Below is a small trained network, with its code and all its weights. Each question gives an input and a target symbol and asks what happens when units are switched off, that is, made to give their printed mean instead of their output.

import numpy as np


def w(rows, s, z=0):
    codes = np.array(rows[::2]) - 128.0
    scale = np.full(codes.shape[1], s)
    scale[-1] = z or s
    return codes * scale


def f(y):
    return np.maximum(y, 0)


def softmax(a):
    e = np.exp(a - a.max(-1, keepdims=True))
    return e / e.sum(-1, keepdims=True)


def log_softmax(a):
    a = a - a.max(-1, keepdims=True)
    return a - np.log(np.exp(a).sum(-1, keepdims=True))


def net(x, mask):
    ids = ['ΓΔΞΦαβεηλμπσψ'.index(c) for c in x.split()]
    T = len(ids)
    res = E[ids] + P[:T]
    u = 0
    for l in range(3):
        q, k, v = (res @ M[l].T for M in (Q, K, V))
        z = softmax(np.where(np.tri(T) > 0, q @ k.T / 2**0.5, -1e9)) @ v
        res = res + np.where(mask[u], z, O[l][:, -1]) @ O[l][:, :-1]
        u += 1
        y = f(res @ A[l][:, :-1].T + A[l][:, -1])
        res = res + np.where(mask[u : u + 4], y, B[l][:, -1]) @ B[l][:, :-1]
        u += 4
    return log_softmax(res[-1] @ U[:, :-1].T + U[:, -1])


Q, K, V, O, A, B = {}, {}, {}, {}, {}, {}
E = w([
[89,107,84,41],'Γ',
[194,77,120,186],'Δ',
[119,133,107,116],'Ξ',
[168,100,127,168],'Φ',
[168,121,218,53],'α',
[234,89,114,111],'β',
[105,200,153,17],'ε',
[83,76,57,161],'η',
[144,115,69,40],'λ',
[80,7,123,69],'μ',
[123,101,148,141],'π',
[29,140,156,53],'σ',
[159,87,119,148],'ψ',
],0.014)
P = w([
[138,2,145,143],'0',
[91,226,86,20],'1',
[97,220,97,70],'2',
[102,213,107,88],'3',
[97,222,105,99],'4',
[102,218,102,109],'5',
[113,218,114,121],'6',
],0.0032)
Q[0] = w([
[25,51,18,158],'L0H1',
[112,53,2,93],'L0H1',
],0.0058)
K[0] = w([
[100,91,81,167],'L0H1',
[101,2,123,161],'L0H1',
],0.0096)
V[0] = w([
[78,116,45,97],'L0H1',
[151,179,142,2],'L0H1',
],0.0072)
O[0] = w([
[72,93,1,76,255],'L0H1',
[210,242,80,134,198],'L0H1',
],0.0073,0.0025)
A[0] = w([
[142,126,254,149,234],'L0N1',
[102,164,171,98,252],'L0N2',
[139,160,129,192,176],'L0N3',
[81,111,52,160,105],'L0N4',
],0.0087,0.0013)
B[0] = w([
[160,57,237,102,160],'L0N1',
[146,217,173,91,190],'L0N2',
[9,254,158,167,143],'L0N3',
[152,146,78,162,252],'L0N4',
],0.0072,0.0036)
Q[1] = w([
[173,182,1,109],'L1H1',
[232,165,132,118],'L1H1',
],0.0062)
K[1] = w([
[131,37,175,127],'L1H1',
[245,117,254,214],'L1H1',
],0.0069)
V[1] = w([
[23,134,104,86],'L1H1',
[144,171,2,129],'L1H1',
],0.0059)
O[1] = w([
[63,105,72,206,255],'L1H1',
[138,91,3,85,241],'L1H1',
],0.0073,0.0013)
A[1] = w([
[50,6,2,203,176],'L1N1',
[182,77,80,6,77],'L1N2',
[20,67,145,43,253],'L1N3',
[85,188,151,72,216],'L1N4',
],0.0061,0.0015)
B[1] = w([
[113,169,92,236,245],'L1N1',
[184,81,253,189,178],'L1N2',
[55,115,154,184,182],'L1N3',
[111,214,185,55,161],'L1N4',
],0.0062,0.011)
Q[2] = w([
[69,52,156,131],'L2H1',
[249,41,137,3],'L2H1',
],0.0062)
K[2] = w([
[81,89,152,127],'L2H1',
[255,122,142,91],'L2H1',
],0.0071)
V[2] = w([
[254,106,118,135],'L2H1',
[61,105,188,165],'L2H1',
],0.0079)
O[2] = w([
[226,254,74,210,3],'L2H1',
[169,3,194,129,227],'L2H1',
],0.0068,0.0038)
A[2] = w([
[2,179,142,50,2],'L2N1',
[76,174,97,72,57],'L2N2',
[119,40,108,143,127],'L2N3',
[78,142,49,161,133],'L2N4',
],0.0078,0.00056)
B[2] = w([
[254,67,106,62,208],'L2N1',
[168,104,99,57,172],'L2N2',
[85,130,153,108,254],'L2N3',
[145,155,82,175,224],'L2N4',
],0.0087,0.0082)
U = w([
[113,88,98,116,160],'Γ',
[112,96,161,117,88],'Δ',
[151,84,150,142,2],'Ξ',
[124,122,75,129,184],'Φ',
[105,191,184,119,173],'α',
[195,164,69,194,191],'β',
[156,162,72,79,93],'ε',
[105,114,2,176,13],'η',
[133,98,150,135,113],'λ',
[51,58,121,120,174],'μ',
[109,169,45,115,100],'π',
[172,44,101,99,172],'σ',
[107,121,77,108,86],'ψ',
],0.0073,0.0025)

Each question gives the input, a string of symbols that net reads in full, and the target symbol t.
The units are the heads (2 rows each of Q, K, V and O) and the neurons (one row each of A and B). Each row of codes is followed by its name. A weight is (code - 128) times the scale printed after its matrix; where a second scale follows, it is the last column's (O, A, B and U).
mask holds one flag per unit, layer by layer, with each layer's heads first. A switched-off unit (its flag False) gives its mean, the last column of its rows in O or B, instead of its output. The means were averaged over made-up inputs and are rounded, as every weight is.
A unit's drop is (log p(t) with every unit on - log p(t) with that unit switched off) / (log p(t) with every unit on - log p(t) with every unit switched off).
The circuit of an input: a set's keep is (log p(t) with only the set's units on - log p(t) with every unit switched off) / (log p(t) with every unit on - log p(t) with every unit switched off). Starting from the 12 units with the biggest drops (on a tie, the unit counted first), units are removed one at a time, each time the one whose removal leaves the highest keep (on an exact tie, the one counted first), for as long as the keep stays at least 0.8.
circuit, biggest first: the units of the circuit, biggest drop first
unit that matters most: the unit with the biggest drop
k most important neurons: the k neurons with the biggest drops, biggest first
top k neurons in layer l: the k neurons of layer l with the biggest drops, biggest first
drop of u: that unit's drop, to one decimal
input Γ σ Ξ, target η: circuit, biggest first -> L0H1, L1H1, L2N4, L0N1
input Δ η μ ε, target ε: unit that matters most -> L2N1
input η η ε Γ λ, target μ: circuit, biggest first -> L0H1, L2H1, L1N3, L1H1
input λ π λ Ξ, target β: circuit, biggest first -> L2H1, L0H1, L2N3, L1N3
input η π Ξ, target μ: circuit, biggest first -> L0H1, L2H1, L1H1
input η α σ μ η Γ, target μ: circuit, biggest first -> L2H1, L0H1, L1N3
input α λ π, target α: circuit, biggest first -> L0H1, L1H1, L0N1
input η π π β, target β: circuit, biggest first -> L2H1, L1N3, L1H1
input λ η Φ μ λ ψ β, target β: top 2 neurons in layer 1 -> L1N3, L1N2
input ψ σ π ε Γ Φ Γ, target σ: circuit, biggest first -> L2N1, L2H1, L1H1, L1N3
input η Γ ψ Γ σ λ, target μ: 2 most important neurons -> L1N3, L1N2
input η σ η, target η: 3 most important neurons -> L1N1, L0N4, L2N4
input λ ψ Ξ, target β: top 2 neurons in layer 1 -> L1N2, L1N3
input π μ Ξ Ξ η Γ α, target α: 2 most important neurons -> L0N1, L0N2
input η Φ Δ, target μ: top neuron in layer 2 -> L2N1
input η ψ Δ, target μ: 2 most important neurons -> L1N1, L2N1
input α α η ψ ε λ, target α: 2 most important neurons -> L0N1, L2N1
input ψ Γ Γ, target σ: top 3 neurons in layer 1 -> L1N1, L1N4, L1N3
input η σ η α Γ, target μ: 3 most important neurons -> L1N3, L1N2, L2N3
input η ψ μ λ μ β ψ, target μ: top neuron in layer 1 -> L1N1
input Γ ε Ξ, target η: top 2 neurons in layer 2 -> L2N4, L2N1
input η Ξ Δ π π, target μ: top 3 neurons in layer 1 -> L1N3, L1N1, L1N4
input λ π ψ, target β: drop of L0H1 -> 0.3
input π η ψ α, target α: drop of L0N1 -> 0.2
input λ ψ ψ, target β: drop of L1H1 -> 0.2
